Here is a tiny trained network, its code and every weight. The questions are about switching its units off for an input and a target symbol, where a switched-off unit gives its printed mean instead of its output.

import numpy as np


def w(rows, s, z=0):
    codes = np.array(rows[::2]) - 128.0
    scale = np.full(codes.shape[1], s)
    scale[-1] = z or s
    return codes * scale


def f(y):
    return np.maximum(y, 0)


def softmax(a):
    e = np.exp(a - a.max(-1, keepdims=True))
    return e / e.sum(-1, keepdims=True)


def log_softmax(a):
    a = a - a.max(-1, keepdims=True)
    return a - np.log(np.exp(a).sum(-1, keepdims=True))


def net(x, mask):
    ids = ['ΛΨαβγδεζημξτφω'.index(c) for c in x.split()]
    T = len(ids)
    res = E[ids] + P[:T]
    u = 0
    for l in range(2):
        q, k, v = (res @ M[l].T for M in (Q, K, V))
        z = softmax(np.where(np.tri(T) > 0, q @ k.T / 4**0.5, -1e9)) @ v
        res = res + np.where(mask[u], z, O[l][:, -1]) @ O[l][:, :-1]
        u += 1
        y = f(res @ A[l][:, :-1].T + A[l][:, -1])
        res = res + np.where(mask[u : u + 12], y, B[l][:, -1]) @ B[l][:, :-1]
        u += 12
    return log_softmax(res[-1] @ U[:, :-1].T + U[:, -1])


Q, K, V, O, A, B = {}, {}, {}, {}, {}, {}
E = w([
[114,68,147,251,78,143,84],'Λ',
[103,145,41,162,129,197,191],'Ψ',
[157,91,174,254,40,140,35],'α',
[77,94,93,223,155,50,110],'β',
[163,180,72,87,57,128,90],'γ',
[98,73,58,58,143,157,153],'δ',
[66,185,66,71,89,31,160],'ε',
[103,239,59,66,115,110,196],'ζ',
[80,100,72,33,72,226,190],'η',
[136,214,66,194,131,100,130],'μ',
[189,226,107,200,85,202,118],'ξ',
[102,125,46,26,148,163,178],'τ',
[32,36,95,62,123,141,182],'φ',
[74,65,128,39,130,42,71],'ω',
],0.0096)
P = w([
[54,174,39,121,122,155,141],'0',
[203,120,187,166,142,147,168],'1',
[37,228,212,175,105,117,112],'2',
[115,119,144,68,70,155,4],'3',
[214,45,177,109,101,73,213],'4',
[95,172,83,208,250,113,85],'5',
[96,108,51,74,19,99,70],'6',
],0.011)
Q[0] = w([
[184,2,85,80,23,129,198],'L0H1',
[8,141,32,166,52,89,87],'L0H1',
[119,143,188,148,167,99,238],'L0H1',
[144,149,208,156,163,75,201],'L0H1',
],0.008)
K[0] = w([
[147,122,47,163,16,154,208],'L0H1',
[183,38,139,28,119,43,188],'L0H1',
[3,144,54,76,133,178,60],'L0H1',
[52,134,55,129,160,171,74],'L0H1',
],0.0066)
V[0] = w([
[167,249,92,175,148,192,235],'L0H1',
[159,179,63,125,175,57,132],'L0H1',
[145,51,117,210,58,176,76],'L0H1',
[111,61,88,2,86,176,168],'L0H1',
],0.0069)
O[0] = w([
[217,121,106,143,89,40,174,192],'L0H1',
[111,178,66,104,151,46,118,166],'L0H1',
[95,1,95,116,26,205,146,91],'L0H1',
[179,108,223,84,204,139,100,253],'L0H1',
],0.0077,0.0025)
A[0] = w([
[90,159,184,148,91,162,122,157],'L0N1',
[102,130,3,132,86,115,144,170],'L0N2',
[186,52,137,109,111,97,144,110],'L0N3',
[105,150,64,159,214,96,153,171],'L0N4',
[66,220,238,115,51,109,183,157],'L0N5',
[73,135,120,128,114,207,99,164],'L0N6',
[169,113,151,192,84,142,84,89],'L0N7',
[183,156,110,78,62,101,183,229],'L0N8',
[183,163,121,94,112,155,126,249],'L0N9',
[120,87,189,99,68,32,148,253],'L0N10',
[130,64,137,170,161,97,216,240],'L0N11',
[186,111,116,109,178,152,184,213],'L0N12',
],0.0076,0.0029)
B[0] = w([
[137,87,16,91,174,148,113,175],'L0N1',
[129,90,127,160,70,68,142,234],'L0N2',
[185,239,170,153,83,147,99,197],'L0N3',
[70,87,137,134,119,89,125,220],'L0N4',
[139,48,29,186,218,172,99,192],'L0N5',
[134,133,97,108,88,40,73,209],'L0N6',
[111,174,139,3,156,68,157,164],'L0N7',
[188,158,206,175,141,122,75,248],'L0N8',
[127,49,224,190,116,113,103,196],'L0N9',
[172,150,147,210,139,167,136,253],'L0N10',
[174,113,166,198,169,189,217,205],'L0N11',
[127,106,188,147,118,161,206,192],'L0N12',
],0.0064,0.0058)
Q[1] = w([
[3,134,26,110,193,190,43],'L1H1',
[244,118,227,241,107,114,15],'L1H1',
[193,163,191,100,233,182,196],'L1H1',
[33,205,118,53,12,73,4],'L1H1',
],0.0046)
K[1] = w([
[132,79,121,143,206,219,24],'L1H1',
[110,135,170,92,149,152,203],'L1H1',
[94,166,105,2,144,122,138],'L1H1',
[194,105,220,198,115,187,88],'L1H1',
],0.0067)
V[1] = w([
[153,211,178,88,3,180,29],'L1H1',
[125,72,90,172,66,133,194],'L1H1',
[199,137,72,177,129,89,75],'L1H1',
[95,175,153,106,93,37,34],'L1H1',
],0.0067)
O[1] = w([
[254,73,19,187,140,176,105,2],'L1H1',
[88,150,160,144,61,214,141,184],'L1H1',
[149,199,57,110,178,114,199,230],'L1H1',
[163,54,53,66,159,99,205,117],'L1H1',
],0.0082,0.0049)
A[1] = w([
[85,193,101,144,123,150,30,102],'L1N1',
[135,176,108,65,128,87,175,158],'L1N2',
[254,185,144,207,185,178,169,84],'L1N3',
[145,93,184,111,147,147,136,82],'L1N4',
[109,62,84,88,170,98,119,200],'L1N5',
[148,111,181,102,210,139,98,167],'L1N6',
[205,78,78,116,134,150,112,196],'L1N7',
[125,194,66,151,81,92,140,156],'L1N8',
[50,170,187,122,121,108,135,106],'L1N9',
[74,77,87,122,174,125,76,123],'L1N10',
[93,146,206,137,114,90,155,195],'L1N11',
[115,71,143,53,108,201,106,253],'L1N12',
],0.009,0.0035)
B[1] = w([
[137,83,110,45,148,138,134,211],'L1N1',
[93,72,201,136,165,168,137,171],'L1N2',
[24,157,63,84,126,109,118,251],'L1N3',
[143,128,83,197,110,35,1,164],'L1N4',
[207,165,122,165,88,151,121,183],'L1N5',
[74,95,114,153,107,122,16,187],'L1N6',
[174,107,60,127,187,102,159,160],'L1N7',
[122,113,190,137,72,57,158,191],'L1N8',
[214,114,87,120,121,144,168,221],'L1N9',
[159,204,69,69,76,189,149,186],'L1N10',
[176,94,162,77,126,195,148,243],'L1N11',
[84,184,125,215,182,167,74,161],'L1N12',
],0.0068,0.012)
U = w([
[238,91,146,130,100,184,176,123],'Λ',
[149,82,76,171,83,155,146,52],'Ψ',
[201,74,94,182,147,91,124,202],'α',
[126,134,144,149,92,59,122,62],'β',
[100,159,150,106,146,71,139,140],'γ',
[184,254,174,155,144,96,139,150],'δ',
[130,129,152,197,133,137,98,161],'ε',
[77,78,147,104,171,154,142,191],'ζ',
[131,203,96,178,78,64,132,48],'η',
[86,119,132,184,131,184,130,240],'μ',
[109,160,53,47,142,134,115,146],'ξ',
[11,132,114,183,75,73,86,80],'τ',
[68,103,121,53,66,84,156,4],'φ',
[129,77,158,151,128,122,117,141],'ω',
],0.0071,0.0028)

Each question gives the input, a string of symbols that net reads in full, and the target symbol t.
The units are the heads (4 rows each of Q, K, V and O) and the neurons (one row each of A and B). Each row of codes is followed by its name. A weight is (code - 128) times the scale printed after its matrix; where a second scale follows, it is the last column's (O, A, B and U).
mask holds one flag per unit, layer by layer, with each layer's heads first. A switched-off unit (its flag False) gives its mean, the last column of its rows in O or B, instead of its output. The means were averaged over made-up inputs and are rounded, as every weight is.
A unit's drop is (log p(t) with every unit on - log p(t) with that unit switched off) / (log p(t) with every unit on - log p(t) with every unit switched off).
The circuit of an input: a set's keep is (log p(t) with only the set's units on - log p(t) with every unit switched off) / (log p(t) with every unit on - log p(t) with every unit switched off). Starting from the 12 units with the biggest drops (on a tie, the unit counted first), units are removed one at a time, each time the one whose removal leaves the highest keep (on an exact tie, the one counted first), for as long as the keep stays at least 0.8.
circuit, biggest first: the units of the circuit, biggest drop first
most important unit: the unit with the biggest drop
k most important neurons: the k neurons with the biggest drops, biggest first
k most important neurons of layer l: the k neurons of layer l with the biggest drops, biggest first
input Ψ ξ ε ζ, target η: circuit, biggest first => L0H1; L1H1; L1N11
input ω Λ ζ ω ξ, target α: circuit, biggest first => L1H1; L0H1
input β ω ε Λ ζ, target Λ: 4 most important neurons of layer 1 => L1N11; L1N9; L1N6; L1N12
input ω ω μ Ψ Λ, target α: 2 most important neurons => L1N7; L0N11
input γ ω η φ γ, target ξ: most important unit => L1N3
input γ Ψ ω τ Λ δ α, target τ: circuit, biggest first => L0H1; L1N11; L1N9
input Ψ β γ ζ, target φ: circuit, biggest first => L0H1; L0N11; L1N1; L1H1
input Ψ ω η ε ξ, target δ: 3 most important neurons => L0N5; L0N3; L1N3
input ε β Ψ Λ α β β, target Ψ: circuit, biggest first => L0H1; L1H1
input γ γ Ψ Ψ β ξ Ψ, target φ: 3 most important neurons => L0N11; L0N10; L1N1
input ε ω ζ, target ξ: 2 most important neurons => L0N5; L1N10
input η ζ ω η β, target τ: 2 most important neurons => L1N3; L0N5
input Ψ β γ ξ τ, target δ: 4 most important neurons => L0N3; L0N5; L1N3; L0N8
input Ψ ω ε, target ξ: 2 most important neurons of layer 1 => L1N10; L1N1
input ω ω β η Ψ, target α: 3 most important neurons => L1N4; L1N7; L0N11
input ω ζ β ζ ω Ψ γ, target ξ: 2 most important neurons => L1N1; L1N10
input ζ ω β β Λ φ ω, target τ: 2 most important neurons of layer 1 => L1N11; L1N12
input ω Λ ω Ψ ω φ, target ξ: most important neuron of layer 1 => L1N10
input ζ Ψ ω τ, target Λ: 3 most important neurons of layer 1 => L1N3; L1N11; L1N9
input ω μ ω β Λ, target α: 3 most important neurons => L0N11; L1N7; L0N10
input δ ω μ φ ω τ ξ, target ξ: most important unit => L0H1
input ξ ω η, target ξ: 2 most important neurons of layer 1 => L1N10; L1N1
input ω Ψ Ψ, target ξ: 2 most important neurons of layer 0 => L0N5; L0N1
input ξ ω τ, target ξ: 2 most important neurons of layer 1 => L1N10; L1N8
